Below are the code and all the weights of a small trained network. Each question names an input and a target symbol and asks about switching units off, where a switched-off unit gives its printed mean instead of its output.

import numpy as np


def w(rows, s, z=0):
    codes = np.array(rows[::2]) - 128.0
    scale = np.full(codes.shape[1], s)
    scale[-1] = z or s
    return codes * scale


def norm(h):
    return h / np.sqrt((h * h).mean(-1, keepdims=True) + 1e-5)


def f(y):
    return np.maximum(y, 0)


def softmax(a):
    e = np.exp(a - a.max(-1, keepdims=True))
    return e / e.sum(-1, keepdims=True)


def log_softmax(a):
    a = a - a.max(-1, keepdims=True)
    return a - np.log(np.exp(a).sum(-1, keepdims=True))


def net(x, mask):
    ids = ['αγδεζηθλμξπστφ'.index(c) for c in x.split()]
    T = len(ids)
    res = E[ids] + P[:T]
    q, k, v = (norm(res) @ M[0].T for M in (Q, K, V))
    z = softmax(np.where(np.tri(T) > 0, q @ k.T / 4**0.5, -1e9)) @ v
    res = res + np.where(mask[0], z, O[0][:, -1]) @ O[0][:, :-1]
    y = f(norm(res) @ A[0][:, :-1].T + A[0][:, -1])
    res = res + np.where(mask[1:17], y, B[0][:, -1]) @ B[0][:, :-1]
    return log_softmax(norm(res)[-1] @ U[:, :-1].T + U[:, -1])


Q, K, V, O, A, B = {}, {}, {}, {}, {}, {}
E = w([
[86,124,58,116,67,12,123,45,104,117],'α',
[76,131,167,98,101,101,48,114,118,172],'γ',
[96,210,74,172,128,170,114,111,145,239],'δ',
[154,103,29,135,123,167,102,156,91,142],'ε',
[144,167,90,176,147,138,164,167,82,95],'ζ',
[153,103,66,113,103,148,52,200,105,118],'η',
[184,159,106,150,122,159,127,207,174,84],'θ',
[165,178,150,173,108,104,111,125,133,103],'λ',
[85,64,88,52,131,154,63,187,111,151],'μ',
[35,157,159,109,212,107,142,227,93,147],'ξ',
[120,150,238,142,139,117,104,136,139,128],'π',
[165,100,202,178,149,207,241,122,139,137],'σ',
[81,7,145,62,128,104,143,116,44,71],'τ',
[87,126,121,119,137,106,77,128,69,150],'φ',
],0.016)
P = w([
[188,205,71,83,254,114,40,51,69,41],'0',
[96,183,133,154,151,202,45,50,56,54],'1',
[90,132,118,183,211,118,56,81,115,75],'2',
[218,144,155,124,189,53,103,123,56,175],'3',
[120,193,147,129,68,170,134,113,55,100],'4',
[67,105,140,233,144,132,89,114,129,103],'5',
[191,98,144,177,176,20,128,168,108,189],'6',
[158,183,161,103,13,117,198,175,83,159],'7',
[32,124,136,223,40,161,162,149,132,98],'8',
[147,53,131,233,150,9,164,182,156,198],'9',
[218,170,191,127,24,57,163,180,45,202],'10',
[99,149,179,217,36,134,115,174,58,110],'11',
],0.0083)
Q[0] = w([
[61,60,95,251,124,118,114,152,152,128],'head 0',
[100,114,176,214,1,148,60,205,109,96],'head 0',
[68,204,135,85,14,195,196,140,66,105],'head 0',
[227,112,179,129,76,57,126,199,39,241],'head 0',
],0.011)
K[0] = w([
[172,123,122,98,106,84,159,181,149,192],'head 0',
[117,72,113,177,129,71,177,151,137,190],'head 0',
[99,82,117,213,157,100,82,148,176,121],'head 0',
[59,121,131,153,6,159,171,171,137,136],'head 0',
],0.017)
V[0] = w([
[106,35,169,25,167,143,138,176,88,88],'head 0',
[73,193,202,134,169,90,90,221,180,104],'head 0',
[110,105,161,160,69,28,103,75,61,58],'head 0',
[111,97,159,146,201,131,252,131,71,76],'head 0',
],0.014)
O[0] = w([
[128,98,159,164,55,117,125,147,2,154,234],'head 0',
[179,114,139,175,224,44,66,121,114,163,253],'head 0',
[24,57,98,214,133,74,164,143,163,76,242],'head 0',
[153,8,119,106,129,161,194,160,131,206,138],'head 0',
],0.01,0.0062)
A[0] = w([
[136,197,116,178,125,154,108,147,169,209,164],'neuron 0',
[137,125,18,150,114,142,119,107,102,141,119],'neuron 1',
[89,173,136,60,122,150,166,120,148,126,91],'neuron 2',
[130,115,104,119,146,133,106,96,189,51,95],'neuron 3',
[101,100,127,157,67,84,164,143,127,135,234],'neuron 4',
[72,104,120,44,141,110,55,107,123,131,94],'neuron 5',
[115,111,124,124,87,111,213,152,105,162,3],'neuron 6',
[144,146,126,169,161,177,131,249,122,97,115],'neuron 7',
[122,78,107,132,174,119,123,95,200,139,105],'neuron 8',
[159,130,138,140,92,110,69,146,132,140,108],'neuron 9',
[138,167,125,120,106,105,136,150,144,63,116],'neuron 10',
[85,138,139,139,100,95,114,99,139,90,72],'neuron 11',
[174,105,93,139,158,94,135,107,113,159,27],'neuron 12',
[171,88,174,60,172,97,171,104,92,45,61],'neuron 13',
[54,115,128,104,106,105,101,60,140,215,142],'neuron 14',
[194,127,149,191,141,137,216,54,123,87,135],'neuron 15',
],0.017,0.0053)
B[0] = w([
[71,130,106,170,106,179,77,190,173,103,170],'neuron 0',
[101,185,162,87,157,137,109,81,138,93,164],'neuron 1',
[132,141,120,105,230,92,175,140,94,58,156],'neuron 2',
[202,92,123,158,108,159,45,106,59,113,183],'neuron 3',
[199,148,107,62,128,132,80,205,209,53,250],'neuron 4',
[50,110,99,111,77,106,107,167,169,155,170],'neuron 5',
[45,89,124,135,158,128,89,55,121,190,176],'neuron 6',
[169,179,118,101,146,65,185,151,108,165,180],'neuron 7',
[112,140,249,84,111,147,156,157,141,116,203],'neuron 8',
[136,131,190,131,97,150,165,184,152,96,186],'neuron 9',
[98,82,114,158,102,150,195,110,125,179,178],'neuron 10',
[175,116,134,150,139,86,189,79,161,189,185],'neuron 11',
[154,148,59,111,136,144,170,173,149,103,188],'neuron 12',
[121,131,122,224,81,202,178,120,125,89,149],'neuron 13',
[171,182,92,158,123,118,190,105,128,171,165],'neuron 14',
[65,151,138,12,120,162,142,102,140,195,157],'neuron 15',
],0.019,0.011)
U = w([
[138,41,130,149,72,153,171,144,146,27,254],'α',
[111,126,112,187,139,65,96,75,124,134,173],'γ',
[130,149,113,110,183,164,54,75,112,75,187],'δ',
[94,154,117,106,154,137,209,107,80,66,72],'ε',
[131,126,195,59,121,189,173,124,173,170,92],'ζ',
[78,156,128,182,68,116,182,110,146,178,14],'η',
[96,175,102,189,123,212,88,171,188,131,133],'θ',
[111,76,254,166,176,138,115,84,124,102,60],'λ',
[138,171,175,106,40,111,106,131,73,95,50],'μ',
[229,99,96,166,153,161,145,160,93,150,7],'ξ',
[101,129,167,147,203,69,147,216,115,129,197],'π',
[157,87,127,113,130,193,117,66,131,183,226],'σ',
[29,70,117,93,99,86,74,144,104,104,112],'τ',
[199,146,90,68,67,91,137,89,205,85,50],'φ',
],0.0065,0.0018)

Each question gives the input, a string of symbols that net reads in full, and the target symbol t.
The units are the heads (4 rows each of Q, K, V and O) and the neurons (one row each of A and B). Each row of codes is followed by its name. A weight is (code - 128) times the scale printed after its matrix; where a second scale follows, it is the last column's (O, A, B and U).
mask holds one flag per unit, heads first, then neurons. A switched-off unit (its flag False) gives its mean, the last column of its rows in O or B, instead of its output. The means were averaged over made-up inputs and are rounded, as every weight is.
A unit's drop is (log p(t) with every unit on - log p(t) with that unit switched off) / (log p(t) with every unit on - log p(t) with every unit switched off).
The circuit of an input: a set's keep is (log p(t) with only the set's units on - log p(t) with every unit switched off) / (log p(t) with every unit on - log p(t) with every unit switched off). Starting from the 12 units with the biggest drops (on a tie, the unit counted first), units are removed one at a time, each time the one whose removal leaves the highest keep (on an exact tie, the one counted first), for as long as the keep stays at least 0.8.
circuit, biggest first: the units of the circuit, biggest drop first
k most important neurons: the k neurons with the biggest drops, biggest first
drop when u is switched off: that unit's drop, to one decimal
input γ π ε ξ ξ λ ξ θ η, target ξ: circuit, biggest first	[head 0]
input ξ φ ε φ σ μ γ, target σ: circuit, biggest first	[head 0; neuron 6]
input π μ τ θ δ π, target θ: circuit, biggest first	[head 0; neuron 0]
input ζ μ δ γ η λ σ γ, target λ: circuit, biggest first	[head 0; neuron 8; neuron 3]
input μ π μ π δ δ π λ, target δ: circuit, biggest first	[head 0; neuron 3]
input ε φ φ λ, target φ: 3 most important neurons	[neuron 4; neuron 15; neuron 11]
input η σ μ ζ ξ μ, target ζ: circuit, biggest first	[head 0; neuron 8]
input γ π η μ μ λ τ π, target λ: circuit, biggest first	[head 0; neuron 8; neuron 3; neuron 4]
input ζ γ ε, target ζ: 2 most important neurons	[neuron 8; neuron 4]
input τ ξ μ μ, target ξ: circuit, biggest first	[head 0; neuron 12]
input ξ ε ξ λ, target ε: circuit, biggest first	[head 0; neuron 2; neuron 4]
input δ ξ θ, target δ: 2 most important neurons	[neuron 3; neuron 2]
input φ η θ π μ, target θ: circuit, biggest first	[head 0; neuron 0; neuron 4; neuron 7]
input μ τ π α μ η δ ζ ε, target δ: 2 most important neurons	[neuron 3; neuron 2]
input ξ η π π α φ ξ γ, target φ: circuit, biggest first	[neuron 4; neuron 14]
input ε δ ε λ λ μ ξ π μ, target ξ: circuit, biggest first	[head 0]
input λ ζ λ, target λ: circuit, biggest first	[head 0; neuron 8; neuron 3; neuron 4]
input η τ ζ τ, target τ: circuit, biggest first	[head 0; neuron 6]
input π ζ γ γ π η θ θ θ δ, target θ: 2 most important neurons	[neuron 0; neuron 4]
input α μ ξ φ θ η, target φ: 2 most important neurons	[neuron 4; neuron 11]
input μ α μ ξ π ξ τ ζ, target ξ: most important neuron	[neuron 8]
input η ξ δ θ δ ζ, target θ: 2 most important neurons	[neuron 0; neuron 4]
input η μ φ δ γ η α ε ε μ λ, target ε: drop when head 0 is switched off	1.0
input η ζ θ ξ μ μ ε φ η μ δ, target θ: drop when neuron 0 is switched off	1.3
input η η τ ξ γ ε μ η, target ε: drop when head 0 is switched off	0.8
input φ ζ λ ξ θ τ θ, target θ: drop when neuron 4 is switched off	0.2
input η σ μ α φ, target μ: most important neuron	[neuron 12]
